(in the rows, 128 means zero)
Here are made-up objects, facts about them, and rows of numbers that follow some of those facts. Name the object behind each unnamed row.

Some facts about the objects:
[flodrus,nadris,zaplimak,kigro,zukuvuk,zuskir,trasti,kole,gupli,fletos,motu,duviror,gobretrur,rebrol,groru,zukol,tevu,teskin,bita,vaplim,dere,trado,napletris,tigra,klavum,ginon,beme,netos,dila,pluve,masu,brurus,draris,ragezin,klunal,napli] Λ b
[badri,muke,griflok,plone,nomaplel,momas,sibem,guflil,fesok,lovok,flubal,silor,tusubil,kufen,studal,ponul,fosogok,dugrus,vidas,plilar,bekam,pekik,flotrur,flubun,puro,tratre,stagak,vigra,satrus,skegol,zaflestin,tagul,grogis,floplemel,togru,gaski,mubrom,kevilem,gople,letrabi,kulu,doza,dotri,mozor,tetik,sebrak,tretrul,stigul,skarazi,regra,zitrum,stuban] Λ a
[medrul,tudi,fekleda,luku,stutragrin,steflak,lotir,plokol,zoskadru,rogok,teluk,pligrur,branik,gigur,skurotik,pafu,nidrir,vogris,stulan,davubron,zefibek,puplis,vudrus,godriza,nula,todir,dafle,klusten,teki,trutel,menos,flobe,debrin,zatran,sumu,gufun,perigim] Λ c
[plizes,ruska,nepli,gotin,gukli,flugren,pase,roso,grurasti,modo,fludis,skivol,gruzi,fluras,raputrur,flimen,truskun,zesir,pigru,gadim,droplir,druvo,flevan,duza,sefil,mipe,dokli,zuba,trabrelan,rubaki,plubres,neplik,tropobe] Λ d
{flodrus,muke,plone,zaplimak,plizes,kigro,stutragrin,nepli,guflil,pligrur,silor,grurasti,studal,skurotik,gobretrur,fluras,raputrur,nidrir,dugrus,vidas,vogris,zukol,vudrus,vaplim,tratre,skegol,zaflestin,togru,mipe,trutel,gople,zuba,dotri,trabrelan,mozor,stigul,brurus,sumu,draris,stuban,tropobe} ε e
{badri,tudi,fletos,ponul,fosogok,tevu,flubun,stagak,grogis,netos,neplik} ε j
{griflok,sibem,gukli,duviror,plilar,stulan,flotrur,napletris,sefil,letrabi,beme,tretrul,rubaki,plubres} ε k
{medrul,ruska,fekleda,luku,momas,steflak,plokol,rogok,fesok,trasti,kole,gupli,pase,gigur,motu,fludis,gruzi,bekam,truskun,druvo,vigra,satrus,tigra,todir,tagul,floplemel,menos,flobe,dokli,zatran,regra,zitrum} ε f
{nadris,zoskadru,lovok,flubal,pafu,rebrol,groru,flimen,zefibek,gadim,dere,droplir,nula,ginon,pluve,masu,gufun,perigim,napli} ε i
{nomaplel,lotir,zuskir,gotin,branik,flugren,roso,tusubil,kufen,skivol,pekik,zesir,pigru,puro,godriza,flevan,duza,mubrom,kevilem,klusten,teki,tetik,sebrak,skarazi,ragezin} ε g
{zukuvuk,teluk,modo,davubron,puplis,teskin,bita,trado,klavum,dafle,gaski,kulu,dila,doza,debrin,klunal} ε h
badri Θ: regra,zoskadru,tetik
griflok Θ: zatran,skivol,tratre,gotin
plone Θ: fesok,mubrom,fekleda,zuskir,plizes
nomaplel Θ: lovok,gigur
zaplimak Θ: dugrus,plubres,tetik
ruska Θ: dugrus,trado
luku Θ: regra
zukuvuk Θ: tevu,tropobe
sibem Θ: rubaki,vigra,trabrelan
steflak Θ: vigra,kufen
lotir Θ: druvo,dotri
nepli Θ: dafle,grogis,fludis,rogok
guflil Θ: tigra,fekleda,gufun,tropobe,teluk
pligrur Θ: gufun
flubal Θ: rubaki,skivol,doza
kole Θ: plokol
gupli Θ: floplemel,skivol,tratre,grurasti,rogok
roso Θ: dafle,gigur,puro
silor Θ: dotri,gufun,letrabi,medrul
tusubil Θ: gufun,todir,zoskadru,tudi
modo Θ: nadris,stigul,branik,flotrur
ponul Θ: truskun,druvo
duviror Θ: muke,vudrus
gobretrur Θ: gadim,zuskir,zuba
fluras Θ: zatran,studal
raputrur Θ: nadris,ginon,trabrelan
fosogok Θ: studal,groru
vidas Θ: stutragrin,trutel,zuba
plilar Θ: dafle,trutel,flodrus
flimen Θ: fekleda,dafle
vogris Θ: vigra
stulan Θ: puplis,momas
zukol Θ: flugren,duza,zatran,puplis,teskin
zefibek Θ: gotin,napli
pekik Θ: fletos,trabrelan
flubun Θ: kevilem,plokol,rogok
bita Θ: mipe
droplir Θ: flugren,lovok,dotri
godriza Θ: mubrom,kufen,studal
flevan Θ: stutragrin,pigru,stagak,nula
skegol Θ: nadris,trado,zaflestin,teluk
napletris Θ: pase,pluve
tagul Θ: flugren,stigul,davubron,flotrur,skurotik
togru Θ: dere,pafu
gaski Θ: momas,gotin
klusten Θ: motu,bekam,mipe,rebrol,nula
teki Θ: druvo,grogis,vaplim,puplis,grurasti,gruzi
gople Θ: zitrum,pigru,flotrur,momas,satrus
menos Θ: gotin
flobe Θ: teskin,kigro,napli
dokli Θ: trutel,puro
netos Θ: motu,dugrus
kulu Θ: tigra,zesir
dila Θ: fesok,muke,dotri
masu Θ: kevilem,truskun
debrin Θ: gadim,teluk
mozor Θ: lovok,vigra,pluve
sebrak Θ: nadris,tudi
tretrul Θ: zuba
brurus Θ: medrul
sumu Θ: flugren,grogis,klavum,pafu
skarazi Θ: vigra,zuba,pafu
draris Θ: dafle,zesir,zuskir,gukli,letrabi,flodrus
ragezin Θ: trasti,gruzi
klunal Θ: dere,studal,sefil
stuban Θ: bekam,stagak
perigim Θ: duza,zatran
neplik Θ: nidrir,tevu,grurasti,trabrelan,beme

Some objects and their rows:
[146  76 195 169 154 130 149 104 135 122  54 128  98 117 125  65 155 153
 161  96 168 127 121 162 110 107 120 110 135 149  81 103]: grurasti
[142  80 197 168 150 138 155 107 147 127  45 116  95 122 134  73 150 143
 151  96 169 126 122 164 117 103 113 112 121 159  84 106]: trabrelan
[192 165  96 146 115  83  55 119 117 145 145 149 145 169  79 110 195 210
 122 116 111 123 131 129 114 139 177  88  72 149 140 161]: kole
[126 110 199 181 143 116 120 109 178 123  59 121 100 165 142  90 133 168
  95  91 132 167 104 127 109  89 113  89  86 138  96 131]: ruska
[132 109 190 155 151 136 120  95 188 133  44 110 120 140 141  63 138 164
 105  93 132 138 148 135 109 114 133  84  89 113  78 137]: flimen
[ 74 129 106 120 111 102 114 140 122 122 204 144 132 134 149 155  62  97
  97 143  92 136 152 105 154 167 161 162 109 123 167 167]: sebrak
[135  86 187 167 152 111 110 109 171 131  50 115 118 161 134  59 152 153
 127  92 135 138 138 155  99 117 137  88 110 130  77 135]: nepli
[134 113 191 152 156 137 118  96 186 133  44 105 127 147 126  65 143 158
 104 102 135 144 142 135  95  97 126  71  99 110  78 140]: dokli
[ 89 121 110  93 114 151 155 120 108 121 199 145 132  70 134 154  70  89
 124 146 134 116 157 116 158 156 154 169 132 104 153 138]: mubrom
[ 78 130 112 124  99 100 115 138 126 123 204 147 130 145 152 159  57 100
 104 143  95 136 146 105 169 163 163 172 102 118 155 166]: tusubil
[179 131  89 129 117 138 153 123 109 153 103 134 127 131 129 156 165 185
 130 103 154 117  80 144 143 124 121 133  77 149 136 122]: ginon
[ 93 162 112 125 109  87  66 143 107 101 218 149 146 134  87 130 115 112
 118 159  86 119 174 105 128 157 161 117 147 142 144 162]: flubun
[ 87 169 117  99 123 112  99 164 130 124 166 112 131 166 134 146 137  62
 127 172  70 101 159 121 124 125 120 116 165 100 113 139]: plilar
[189 174 122  96 126 113 114 136 136 172 124  86 137 199 125 138 217 130
 118 143 125 100 154 160 104 125 172  88  88  81  77 148]: duviror
[173 134 103 116 108  97 113 137 143 166 109 105 142 200 133 136 176 155
 117 108 124 124 127 149 141 145 158 114  79 116 112 150]: brurus
[ 93 155 109 118 122 146 123 138 113 104 174 147 136  82 110 161 103 110
 135 149 116 122 122 101 124 119  78 141 183 144 161 106]: satrus
[143 104 211 158 153 160 155  98 162 130  55 128 107  94 139  81 139 167
 130  91 171 126 122 147 117 100 111 106  99 123  75 114]: gadim
[121 145 110 123 133 151 127 132 115 108 112 147 136  90 105 120 117 129
 147 141 129 128 114 109 136 117  92 141 147 150 145 116]: zatran
[ 81 156  89 116 138 101  97 164 102 113 150 125 134 161 128 144 137  72
 139 169  61 112 136 123 111 127 108 118 170 157 136 138]: griflok
[ 99 125 111 117 118 124 118 154 101 109 180 145 132 100 114 145 114  93
 162 143 122 105 143 114 144 135  95 154 183 154 143 120]: tratre
[136 113 121 126 137 133 125 133 109 124 135 138 122 106 120 116 112 109
 161 144 130 133 124 125 128 123 150 170 167 120 146 104]: puplis

Name these rows:
No name comes twice in this set of rows, the named rows included.
[123 138 126 119 124 155 143 126 122 118 110 149 137  86 127 127 108 125
 132 138 138 117 129 109 143 126  98 144 147 127 132 120] : pafu
[152 145 189  90 100 148 127 136 140 133 170 126 130 103 111 118 130  92
 144 148 166  96 189 123 148 129 139 138 160  60  84 120] : vudrus
[101 157 136 160  95  82  98 156 141 113 132 152 100 188 143 154  91 138
  98 134  97 160  83  91 180  91  84 155  78 153 129 144] : luku
[117 135 140 131 107 100 101 152 153 128 130 123 130 170 143 125 112 103
 119 137 111 132 143 108 152 129 127 136 128 106 112 137] : pligrur
[109 132 131 128 104 122 103 128  76 108 249 173 123  73 103 137  97 121
 144 145 127 107 177 108 145 170 190 163 143 133 162 144] : kevilem
[103 144 130 103 106 130 123 152 112 114 186 132 126 102 113 151 104  89
 156 149 130  98 163 119 149 140 104 152 173 111 125 114] : dotri
[ 92 140 129 111 110 116 104 159 145 121 199 113 154 145 153 181 114  92
  94 140  86 141 165  94  79 150 130 106 210  85 165 114] : stuban
[137 150 139 131 115 137 110 136 111 103 148 157 137  87  88 117 122 134
 146 141 134 122 127 105 136 117 113 135 144 140 135 120] : rogok
[175 110  56 140 145 128 145 128  88 149  84 125 135 133 127 135 182 167
 158 107 147 125  80 159 122 134 115 131 126 190 146 114] : kigro
[122  74 192 171 159 136 146  85 170 134  82 114 125 126 175  91 129 157
  67  88 142 170 141 138  69 138 196  87 107  99 122 134] : flevan
[ 82 164  95 115 122 115  96 141 132 115 158 132 143 135 108 147  94 113
 113 154  80 125 133  94 135 138  88 126 149 139 154 148] : tagul

The same objects again, as new rows of numbers:
Some objects and their rows:
[162 167 173  79 127  74 134 103 166 170 167 107 202  81 130  57 142 152
 149 169 124 140 168 124 129  92 139 132 134 105 104]: gadim
[110 134 129 114 118 127 116  75 117 132 157 119 102 128 162 151 115 133
 109 130 147 131  99  99 149 141 102 108 131 120 113]: napletris
[116 140 127 116 108 121 110  76 107 134 129 108 103 118 146 149 135 110
 130 112 159 144  99 100 144 119 137 105  96 162 133]: tretrul
[122 101  60 171 115 169 172 199 114 130 124 170 103 144 119 188 118 143
 154  85 116 108 172 178  82 106  69 124  98 122 156]: plokol
[133 137 175  97 147 121 127  81 120 105 152  97 200  72  73  74 123 168
  99 206 121 114 116  68 146 152 140 175 177 108  87]: modo
[134 114 157 123 148 103  81 158 141 131 109 125 121 160 120 120 154 119
 117 121 126 131 115 146 133 146 172 139 140 158 137]: stigul
[ 69  58 106 174 110 202 155 155 100  92 114 180 133 136 109 175  87 147
 122  76 106  84 135 155 105 165  72 126 114 128 140]: zefibek
[138 126 119 145 126 122 102 154 146 150 139 134 135 192 133  93 114 150
 135  89 132 132 123 137 141 128 134 118 170 122 139]: napli
[122 134 165 106 162 126 147 103 131  83  75 153 112 104 169 140 111  80
 102 157 125 131  87  84 150 142 170 137  97 130 133]: guflil
[174 190 113 108 137  98 129 110 138 145 136  95 199  90 120  54 135 158
 134 152 123 155 140 111 141  52 103 143 166  89 103]: fludis
[ 96 118 173 100 115 135  99  82 120 117  88 116 136 141 133 130 130  90
 115 116 130 127  78 103 135 142 138 100 141 169 124]: togru
[168 127 136 137 162 100 104 151 153 128 147 116  90 126 141 136 159 126
 118 133 154 134 147 135 151 134 181 167  90 147 144]: tetik
[ 55  76 117 143  98 186 165 144 100  85  71 178 128 127 117 197  99 102
 119 107 110  95 119 160  94 178  56 106 109 145 129]: sumu
[124 138 128 123 123 122 169  93 116 121 117 137 111 139 137 134  93 100
 133 147 126 124  82  65 134 143 144 107 134 114 128]: dila
[126 162 164  94 132 133 130  56 126 118 130 114 213  70 126  56 104 153
 115 157 126 139 123  83 148  90 107 134 168  91  99]: droplir
[104 105 127 149 129 144  92  95 116  84  90 124 131 121  98 111 112 103
  89 131 140 123  70 117 178 184 151 156 130 166 134]: gople
[125 126 155 128 173 147  88  98 109  95 125 122 106 119 158 146 142 136
  87 119 138 131  99  86 146 125 141 137 130 143 116]: pekik
[101  79 130 135 138 172 158 213 116 110  92 180 117 154 126 202 130 125
 123 108  94 103 157 189  62 167  89 123 111 123 130]: nidrir
[173 182 105 125 152 110 111 133 141 143 150  96 194 113 106  46 139 177
 132 148 127 157 154 122 139  57 111 155 184  90 111]: gruzi
[146 122 173 116 163 100 104 155 151 125 113 132 106 137 140 139 156  95
 112 145 123 123 128 132 132 151 189 146 113 147 142]: zaflestin
[111 134 155 112 135 126 138  74 122  97  70 136 125 107 158 141 108  56
 113 145 127 133  72  85 134 133 148 108 106 148 129]: plone

Name these rows:
No name comes twice in this set of rows, the named rows included.
[141 144 111 139 143 122 122 159 137 133  91 143 133 187 125 102 114 110
 113 123 120 139  95 148 128 137 133 118 170 111 140] : vaplim
[124 137 132 138 157 130  82 170 133 127  85 120 144 184 124 105 141 113
 118 107 120 143 106 138 118 118 154 129 164 149 143] : tratre
[122 120 175 109 114  99  75 150 140 154 101 105 136 180 136 124 167 101
 136 104 122 139 115 152 107 118 155  94 148 177 131] : studal
[126 125 150 136 150 128 100 150 120 135 120 116 123 184 112 120 139 126
 126 118 126 123 112  97 107 111 172 124 166 154 138] : doza
[159 172 106 127 138  94 120 129 136 149 127 111  96 129 164 130 154 101
 145 128 151 159 129 117 116  89 170 105  87 132 138] : letrabi
[153 113  97 152 104  95  89 130 139 149 165  96  96 122 104 109 148 118
 143 110 159 133 136 150 187 125 169 144  98 174 159] : bekam
[144 134 139 136 177 140 124  98 124  84 123 138  89  83 160 156 123 121
  91 154 147 131 107  79 164 140 155 156  88 123 133] : tusubil
[ 99 102  74 154 120 191 186 150  92  93 107 172 102 111 146 202 108 122
 125  99 124 110 137 150  83 145  58 114  86 110 131] : lotir
[142 134 158 110 128 106  77 142 143 166 149  94 103 161 158 144 171 135
 153  89 131 136 141 118 133  71 144 102 129 162 133] : vigra
[164 125 168 125 152 105 108 163 167 150 167 143 103 169 166 119 141 149
 126 125 119 119 158 139 150 148 167 132 138 108 140] : nadris

Now the same objects, written a new way:
Named rows:
[128 144 124 132 122 127 124 143 127 135 111 133 123 136 132 136 115 106
 148 140 106 131 121 124 134 146 111 125 175 129 124 145 105  78 119  88
 121 125 143]: napletris
[143 120 126 112 153 144 116 139 124 143 142 160 170 114 160 126 134 112
 125 119 113 127 133 135 125 132 153 128 119 116 138 122 124 123 121 121
 154 136 164]: luku
[125 137 128 153  85 125 150 161 179 153 114 108 131 139  61 123  99 138
 128 105  84 113 160 128 120 141  97 117 134 143 109 152 106 138 112 137
 109 117 100]: druvo
[130 110 140 134 165 126 135 113 118 114 136 135 136 108 141 115 148 157
 112 143 169 123 128 128 141 108 156 134  91 126 143 106 148 178 146 155
 147 127 122]: skurotik
[135 108 149 132 136 143 138 132 108  89 155 137  98 155 159 111 166 167
 111 158 189 128 136 106 137  85 128 144  93 132  99 118 134 125 136 155
 128 130 135]: studal
[117 121 113  88 100 127 114  94 114 108 124 116 101 123 116 122 102 111
 135 121 184  98 174 151 115 129 121 138 156 105 132 103 179 103 113 115
  95 123 138]: draris
[138 124 145 125  95 157 117 162 120 123 150 152 117 170 129 132 137 133
 123 138 153 128 174 119 144 124 110 128 140 132  83 125  96  49  95 108
 102 128 155]: klunal
[126 133 112  96  96 126 123 101 100 111 114 115 102 135 117 129 122 112
 147 128 204 108 150 161 131 139 123 125 154 115 150 105 169 107 119 110
  87 122 132]: gobretrur
[146 151 111  92 133 140 107 151 102 126 126 139 127 148 152 116 131  75
 151 100 158 155  82 148 126 149 149 133 163 114 152 135 145  67 146 106
 142 130 150]: tretrul
[127 140 128 153  84 126 152 161 173 151 116 100 127 141  55 121 103 131
 131  98  96 124 153 135 125 150 100 113 137 145 113 150 106 135 118 142
 108 117  95]: pase
[130 137 125  94 142 140  89 127 121 131 163 166 154 120 147 146 127 107
 123 124 134 137 123 125 112 135 138 136 125 112 121 122 126  92 127 110
 129 130 146]: kulu
[145 167 133 132 126 123 143 170 103 130 122 160 144 140 156 121 168 131
 142 131 169 161  31 116 150 133 147 114 104 141 166 150 106 130 156 116
 120 126  97]: vigra
[131 120 116 102 147 130 114  87 104 112 147 140 128 119 163 150 150 137
 130 155 163 108 136 135 124 115 130 136 122 112 135 111 151 135 130 118
 121 130 150]: stuban
[123 127 122 147  98 119 154 121 160 135 106  86 105 137  56 135 114 163
 129 126 134  96 178 147 131 133  97 120 132 140 121 130 139 170 120 147
  95 112  91]: mipe
[130 128  92 106  82 133 125 130 164 141  78  79 101 152  66 120  79 109
 146  95 110  84 201 185 107 145 104 134 194 119 127 127 177  99 107 123
 114 119 143]: flimen
[140 113 132 134 181 152 104 100  90 127 185 110 124 147 163 158 168  79
 147 122  93 169 134 118 130 154 122 119 149 126 114 136  84  93 129 120
 159 143 184]: griflok
[126 141 130 150  85 126 151 164 173 149 120  97 124 143  54 114  98 127
 130  90  99 125 156 134 119 149 102 117 139 144 112 150 111 129 117 144
 109 117  94]: fludis
[115 126 137 153 122 115 148 131 126 107 105 106  88 138 124 109 114 139
 129 152 129 134 121 111 141 115 113 135 150 139 114 135 128 116 136 128
 125 124 114]: groru
[118 128 138 152 120 115 151 135 124 109 102 108  87 143 125 107 118 138
 131 149 134 135 120 111 139 116 113 136 151 139 116 135 128 112 135 126
 124 125 114]: dere
[145 115 126 133 187 144 110 130 116 143 143 135 156 123 158 132 141  96
 135 126  95 145 134 138 137 146 148 125 147 122 134 129 106 114 129 118
 175 138 181]: stulan
[122 119 136 126 155 121 129  94 106 101 158 124 111 117 145 128 154 142
 120 145 167 134 114 113 129 112 135 135  95 125 127 116 138 163 151 150
 129 129 116]: tratre

Rows to name:
No name comes twice in this set of rows, the named rows included.
[136 130 115 119 158 130 118 101 104 120 121 125 120 132 174 149 151 121
 145 155 119 126 111 136 133 123 128 134 147 122 139 128 137 123 136 110
 143 135 159] : flubal
[150 152 111 108 130 128 131 114  87 120 109 160 136 135 176 161 184 157
 150 168 194 110  87 148 152 118 138 118 121 129 169 124 140 145 136  94
 102 125 135] : mozor
[133 142 111 128 101 131 114 133 174 166 120 123 155 133  65 174 104 136
 138 121  83  98 190 150 123 161  96 111 154 134 116 139 103 123  96 104
  98 116 123] : modo
[122 129 143 132 157 127 123 119 114 123 174 128 138 113 145 125 141 102
 125 110 118 166  92 100 117 137 133 125 104 126 125 140 104 136 146 141
 142 133 122] : momas
[127 123 113 100 158 120 111  76 115 119 137 151 142 100 167 161 141 144
 132 164 138  97 135 128 116 113 128 136 118 110 138 112 149 152 129 107
 120 130 144] : skegol
[141 125 121 100 136 140 119 108  97 107 140 143 121 141 168 144 165 144
 133 152 185 109 131 138 131 109 133 135 121 119 133 111 151 123 129 119
 116 129 152] : togru
[126 138 136 138 162 123 125 145 128 122 143 140 132 121 146 112 126 112
 126 135 105 163  76  98 122 128 134 139 127 127 121 148 109 114 156 129
 157 129 123] : flotrur
[129 104 135 135 118 143 132  96 104 106 147 117  97 151 141 151 152 149
 132 162 157 100 199 127 144 112  98 125 144 130  99 112 117 110  95 113
  98 130 165] : zukol
[127 136 130 135 153 117 137 126 117 110 112 132 112 128 159 118 140 141
 128 157 134 139  78 112 132 107 135 142 125 131 134 136 137 138 157 130
 146 129 117] : lovok
[123 126 129 124 113 134 123 119 118 133 149 126 127 129 129 142 120  95
 140 118 114 130 152 124 121 148 110 117 150 125 117 132 102  93 106 105
 109 132 147] : gupli
[142 125 125 101 157 143  95 138 127 144 151 168 177 112 141 140 129 114
 121 118 135 131 139 141 129 141 160 130 118 114 139 111 128 111 125 118
 151 130 156] : debrin
[154 110 139 119 118 162 116 163 109 132 127 160 139 165 178 123 168 143
 115 129 139 128 145 143 145 101 157 129 112 132 121 108 125 102 100 134
 147 144 176] : godriza
[132 136 100 130 103 116 139  98 161 154  90 106 135 126  82 180 125 167
 147 146 109  67 189 164 134 141  90 111 153 135 141 129 133 168 101 103
  87 116 121] : raputrur

